Each row was made from one walk, in order. Every step used is in the known rows, and no mark comes twice. Write each row's walk.
Known rows
U/S/Z/B/J/R/G/E: -217; 120; 518; 97; 462; 359; -235; 11; -410; 66; -528; -703; 13; -67; 105; -47; 207; 126; -324; -5; -27; 260; -118; -39; -191; -284; -89; 371; -125; -67; 118; 112; 24; -201; -383; -26; 473; -376; -384; -203; 95; -417
J/R/U/S/B/G/Z: -102; 88; 35; 288; 298; 427; 142; -23; -83; 152; -49; -34; -275; -574; -3; -69; -174; 63; 153; -238; -23; 378; -150; -190; 209; -90; -76; 399; -70; 71; 219; -21; -114; -210; -727; 231; 398; -198; -43; -168; 76; 25
Z/B/S/J: -422; 191; 287; -52; 38; 242; 22; -78; -169; 100; 334; -56; 276; -2; 332; 219; -13; -85; 19; -62; -176; 413; -8; 279; 325; -82; -3; 170; 71; 258; 227; 238; -16; -244; -73; 73; 42; 152; 71; -58; -212; -373
R/G/Z/B/J: -10; 86; 402; 96; 205; 265; -168; 22; -146; 68; -120; -235; -280; -78; -52; 216; -280; -191; -358; -425; 75; 29; -17; 15; 134; -324; -3; 114; 38; -24; 239; 198; 54; -201; -582; 46; -42; -162; -165; 83; 26; -156
G/E/R/J/S: -204; 132; 283; 0; 227; 49; -248; 43; -204; -36; 89; -313; 486; 134; 27; 405; -155; 526; -196; 30; -64; -32; -24; 348; 116; -193; -100; 316; -343; -92; 201; 367; 57; -329; -438; -44; -72; -289; 102; -125; 14; -208
B/G/J/S: -290; 213; -212; 70; -234; 152; 82; 114; -6; 51; 323; -191; -89; -114; -2; 282; -81; 198; -486; -5; -144; 213; -84; 423; 292; -2; 17; 194; -254; 2; 245; 334; -157; -272; -787; -19; -162; 39; 64; -14; 52; 33
J/R/G/Z/B: 142; 112; 120; 221; 639; 310; -148; 14; -118; 77; -548; -176; -222; -71; 13; 87; -282; 19; -289; -235; 102; -177; -64; -8; -56; -219; -42; 184; -147; -87; 292; 217; 7; -227; -849; 116; 406; -205; -612; -177; 59; 12
U/B/R/E/J: -224; 91; 294; 68; -256; 145; -373; -19; -9; 127; 92; -264; 42; -77; 327; 460; 157; 447; 117; -30; -204; 400; -26; 241; 23; -268; -122; 215; -195; 108; 72; 148; -73; -298; 122; 140; -192; -158; -324; -62; -10; -421
J/R/G/Z/B/S: -5; 142; 59; 199; 644; 245; -4; -71; -90; 0; -414; -78; -100; -37; 93; -89; -149; -138; -180; -157; 33; -63; -49; 268; 122; -153; -8; 232; -96; -7; 276; 312; -18; -235; -776; 184; 396; -206; -327; -194; -28; 32
G/Z/B/R: 183; 134; 353; 116; 274; 193; -219; 50; -99; 38; 14; 135; -195; 162; 252; 427; 269; -12; 135; -279; 175; 15; -37; 39; 237; -240; 9; 38; -78; 26; 214; 203; -8; -244; -381; 132; 530; 69; -338; -6; -11; -211
Z/B/R/E/J/S/U/G: -56; 116; 300; -10; 172; 246; -156; 44; -235; 312; 426; 235; -396; -250; 271; 396; -16; 139; 103; -311; -271; 459; -200; -56; -79; -123; 17; 114; -407; 223; 60; 254; -66; -166; -212; 299; -137; -22; -70; -180; -102; -181
G/Z/B/J/R/U/S: -62; 158; 493; 132; 356; 369; -201; -18; -161; 63; 118; -115; -4; -74; 46; 289; -361; 137; 215; -382; -6; 10; -66; -402; 280; -222; 33; 357; -44; 41; 355; 88; -24; -280; -427; 172; 267; -369; 167; 114; 0; -31
R/G/E/Z/B/J/S/U: 36; 152; 322; 31; 291; 138; -269; 95; -325; 215; 263; -149; 51; -310; -56; -361; -114; -133; -399; -249; -84; 254; -28; 339; -211; -185; 17; 18; -127; 68; 106; 177; 38; -93; -340; 99; -345; -30; 165; 9; -65; -130
Z/B/S/U/R/E/J: -320; 98; 411; -20; 208; 244; -295; -179; -51; 179; 454; 255; -419; -296; 300; -20; 59; 6; 240; 133; -310; 132; -77; 348; 39; -98; -49; 129; -114; 161; 116; 199; -27; -215; 280; 298; -301; 360; 115; -76; -203; -192
J/S/B/G/R/U: -298; 112; 60; 111; -151; 288; -84; 10; -17; -8; 290; 113; -462; -790; 104; -228; -395; -29; -19; -296; -153; 278; -200; 58; 253; -62; -24; 268; -193; 193; 281; 141; -101; -207; -878; 195; 117; -73; 299; -204; 135; 150
G/J/R/E/Z/B/S/U: -119; 229; 132; 161; 358; 156; -252; -96; -72; 154; 146; -19; -448; -78; 307; -212; -39; 9; -61; 316; -228; 175; 16; 274; 104; -65; -34; -15; -168; 40; 211; 281; -55; -208; -136; 118; -52; 4; 22; -161; -196; -175
U/B/R/J: -247; 209; 467; 79; -230; 120; -171; 73; -118; 72; 275; -160; 250; -118; 167; 678; 22; 444; 406; -110; -199; 112; -27; 109; 79; -263; -176; 315; -152; 189; 186; 144; 62; -272; -291; 8; 112; -102; 11; -81; -73; -352
E/J/S/Z: -49; 64; -16; 77; 544; 86; -128; -33; -136; 88; -593; -199; 309; -87; 233; 409; -169; 108; -226; -312; 11; 428; 14; 342; 25; -118; 42; 204; -328; 110; 104; 234; -31; -264; -511; 18; -242; -37; 40; 0; 30; -146
B/R/J/S/U: -84; 224; 252; -11; 539; 68; -169; 30; -158; 168; 226; 50; -58; -222; 25; 328; -140; 407; 512; -129; -218; 7; -135; -18; 51; -37; -43; 264; -360; 328; 234; 206; -126; -167; -442; 151; 45; 110; 298; -34; -126; -43
S/J/R/E/Z/B/G: -266; 140; 114; 145; 17; 456; -124; 23; -168; 221; -146; -469; -337; -206; 284; -235; -137; 72; -188; -126; -234; 443; -70; -142; -65; -229; -41; 136; -48; -15; 67; 155; -106; -251; -423; -30; 145; 254; -334; -185; -28; -417
G/E/Z/B/J/S: -9; 150; 328; 2; -34; 23; -336; 129; -267; 70; 268; -163; 511; 29; 170; 42; 26; -22; -505; -152; 17; 383; 58; 468; 136; -242; 60; -7; -84; -47; 87; 236; 101; -261; -257; -26; -247; -91; 165; 99; -29; -304
E/Z/B/G: -129; 175; 67; 230; -354; 311; -55; 144; -153; 117; 222; 223; -177; -171; 282; -195; 192; -244; -192; -330; -5; 339; 43; 148; 58; -253; 7; 41; -61; 17; 88; 170; 79; -196; -547; -32; 160; 340; -12; -61; -11; -172
J/S/R/E: -130; 101; 44; 20; 460; 71; -138; 16; -26; 89; -343; -285; -6; -266; 119; 26; 95; 341; -131; 59; 6; 338; -36; 94; -266; -5; -11; 116; -273; -119; 166; 320; -159; -266; -112; 73; -156; -272; -163; -32; -42; -141
R/U/G/E/J: -59; -45; 315; 67; -315; 276; -230; -10; -134; 355; 520; -36; -396; -164; 58; 273; -151; 122; -428; 40; -94; 143; -21; 199; -159; -221; -101; 298; -186; 87; 148; 185; 107; -171; -446; 90; -195; -582; 199; -277; 126; -352
U/B/G/J: -364; 232; 52; 167; -905; 247; 114; 146; 6; 101; 471; -207; -6; -206; 50; 459; 35; 233; -312; 34; -253; 262; -15; 372; 216; -151; -141; 201; -48; -37; 224; 192; -17; -257; -451; -37; -153; -6; -129; -55; 10; -162
R/E/Z/B/S/U/G/J: -72; 139; 317; 137; 27; 208; 59; -24; -165; 290; 626; 190; -590; -139; 259; -53; 74; -326; -379; 108; -187; 454; 50; 289; -17; -96; -70; -92; -94; 15; 156; 313; 116; -87; -190; 108; -289; -77; 341; -109; -217; -331
R/U/S/Z/B: -70; 157; 488; 195; 548; 399; -125; -36; -258; 66; 83; 48; 60; -138; 272; 256; 321; -226; 51; -315; 114; 404; 56; -213; -135; -145; -60; 182; -106; 144; 209; 154; 117; -164; -245; 56; 311; -197; 352; -54; -26; -177
U/G/E/B/J/S/R: -160; 109; 409; -100; -477; 31; 43; 184; -229; 196; 235; -231; 243; -255; 65; 181; -220; 257; -84; 79; -101; 385; -134; 304; -92; -202; 80; 292; -132; -255; -42; 154; -2; -283; -336; -19; -234; -333; -297; 88; -37; -484
S/R/U/G/Z: 164; -22; 341; 159; 88; 336; 166; 27; -50; 284; 38; 76; -696; -384; -42; 200; -254; -34; 93; -390; 141; -32; -45; -264; -325; -157; -29; 238; -103; -124; 250; 155; 39; -157; -634; 107; 187; -515; 168; -133; 35; -138
S/J/R/U: -220; 109; 194; 52; 292; 399; -280; -100; -68; 227; -7; -425; -234; -264; 54; -1; -632; 399; 251; -82; -236; -56; -81; -253; -3; -69; -67; 397; -107; 211; 305; 38; -139; -225; -485; 78; 234; -201; 52; -178; -1; -153
R/J/S/U: -98; 204; 176; 28; 586; 69; -71; 19; -146; 210; 97; 66; 196; -282; -93; 341; -341; 305; 93; -44; -211; 82; -26; 59; 3; 0; -77; 202; -290; 230; 297; 243; -29; -147; -454; 113; -322; 21; 386; 29; -148; 29
E/J/S/R/U/G/Z: 85; -20; 111; 54; 237; 215; 215; 27; -53; 273; 46; 126; -296; -406; 2; 543; -601; 77; 5; -631; 86; 137; -103; -4; -210; -116; 119; 337; -312; 8; 211; 252; -37; -280; -776; 153; -358; -516; 263; -70; 35; -26

Which walk is each row?
-173; 98; 283; 190; -97; 223; -223; -143; -99; 109; -161; -378; 299; -232; 250; 239; 40; 167; 67; 119; -240; 317; 20; 495; -73; -213; -137; 377; -129; 123; 68; 199; 56; -287; -220; 109; 43; -559; 175; -364; 16; -291  G/E/J/R/U/B/S/Z
-76; 110; 590; 88; 160; 261; 11; 108; -471; 27; -25; -205; 269; 33; 180; 708; 25; 61; -327; -321; -22; 291; -63; 122; -129; -324; -117; 222; -341; -157; 37; 404; 300; -262; -697; -121; 208; -350; 100; -332; 5; -389  U/G/E/R/J/S/Z/B
-201; 169; 481; 143; -249; 310; -230; 7; -204; -112; 47; -398; 430; -374; 74; 255; -475; 201; 424; -822; -214; 301; -1; -38; 97; -264; -56; 338; -184; -17; 89; 111; 87; -270; -326; 17; -92; -308; 623; 30; -19; 58  E/R/U/B/J/S/Z
-70; 145; 218; 158; 200; 209; -30; -73; -87; 292; -3; 43; -272; -278; 146; -423; -213; 126; 240; 424; -370; 313; -72; 66; -22; -51; -97; 243; -152; -72; 51; 147; -57; -103; -238; 281; 87; -81; -247; -82; -188; -219  J/R/E/B/S/U/G
-53; 23; 324; -2; 630; 224; -263; -20; -277; 64; -207; -343; 70; -212; 147; 256; 69; -70; -546; -207; 40; 87; -119; 665; -395; -215; -16; 203; -284; -53; -8; 258; 90; -275; -556; 30; -139; 40; -253; -229; 102; -267  U/R/G/E/J/S/Z/B
-298; 105; 505; -5; 52; 205; -75; 111; -350; 132; 94; -316; -32; -187; 182; -253; 229; 14; -196; -180; 140; 321; -45; 141; -383; -301; 40; 266; -54; -95; 103; 93; 32; -233; -89; -81; -27; -243; -177; -22; -13; -550  U/S/R/G/E/Z/B/J
167; 99; 314; 46; 688; 196; -240; 69; -273; 209; 315; 56; -24; -400; -33; -516; 34; -107; -303; -164; 2; -90; -65; 542; -518; -79; -43; 34; -209; -66; 99; 135; 75; -97; -392; 188; -109; 312; 24; -67; -54; -34  J/S/U/R/G/E/Z/B
-130; 148; 525; 108; 76; 299; -425; 35; -284; 124; 375; -219; 118; -56; 192; -200; -55; 156; -19; -68; -36; 170; -4; -65; 6; -269; -4; 305; -82; 35; 192; 48; 63; -255; -218; 54; 190; -384; 249; -32; 22; -308  G/E/Z/B/J/R/U/S
-443; 100; 187; -36; -138; 132; -63; -55; -170; 111; 126; -34; -206; -168; 316; 118; 271; -36; -175; 142; -20; 205; -102; 619; -201; -216; 42; 286; -158; 112; 91; 356; -18; -320; -143; 33; -122; -308; -357; -395; -44; -430  Z/B/S/R/G/E/J
-147; 134; 585; 70; -53; 234; -235; 0; -90; -92; -97; -402; 155; -482; 78; 169; -517; 95; 119; -537; -174; 176; -40; -74; 69; -214; -56; 286; -113; 45; 304; 148; 33; -224; -531; 89; -67; -370; 632; 106; 84; 10  G/R/U/B/J/S/Z
-22; 196; 227; 28; -115; 126; -108; 88; -75; 105; 902; 32; -260; -100; 139; 456; -398; 102; 102; -117; -109; 119; -130; 277; 157; -94; 83; 279; -326; 60; 96; 214; -38; -274; -883; 62; -63; -264; 155; 29; 3; -153  E/B/R/U/G/J/S
124; -35; 172; 80; 263; 189; 16; -14; -131; 230; 325; 210; -310; -509; 135; 586; -509; -47; 129; -667; 14; 470; -188; 182; 191; -164; 56; 275; -283; 264; 69; 86; -9; -244; -839; 268; -116; -358; 199; -183; 49; -123  E/J/S/B/R/U/G/Z
1; 201; 91; 71; 633; 40; -147; 23; -128; -60; -234; -484; -115; 2; 192; 267; -88; -5; -102; -74; 65; 196; -100; 548; -40; -147; 74; 210; -331; -19; -8; 243; -120; -272; -895; -91; 36; 24; -397; 34; 48; -274  E/B/R/G/J/S/Z
-42; 147; 531; -122; 52; 41; -352; 49; -137; 179; 503; -132; 251; -291; -83; -181; -255; 316; 193; 250; -246; -38; -119; 487; 55; -100; 3; 205; -63; -144; 23; -1; -65; -201; -21; 185; -312; 358; -45; 306; -104; -216  G/E/B/J/S/U/R
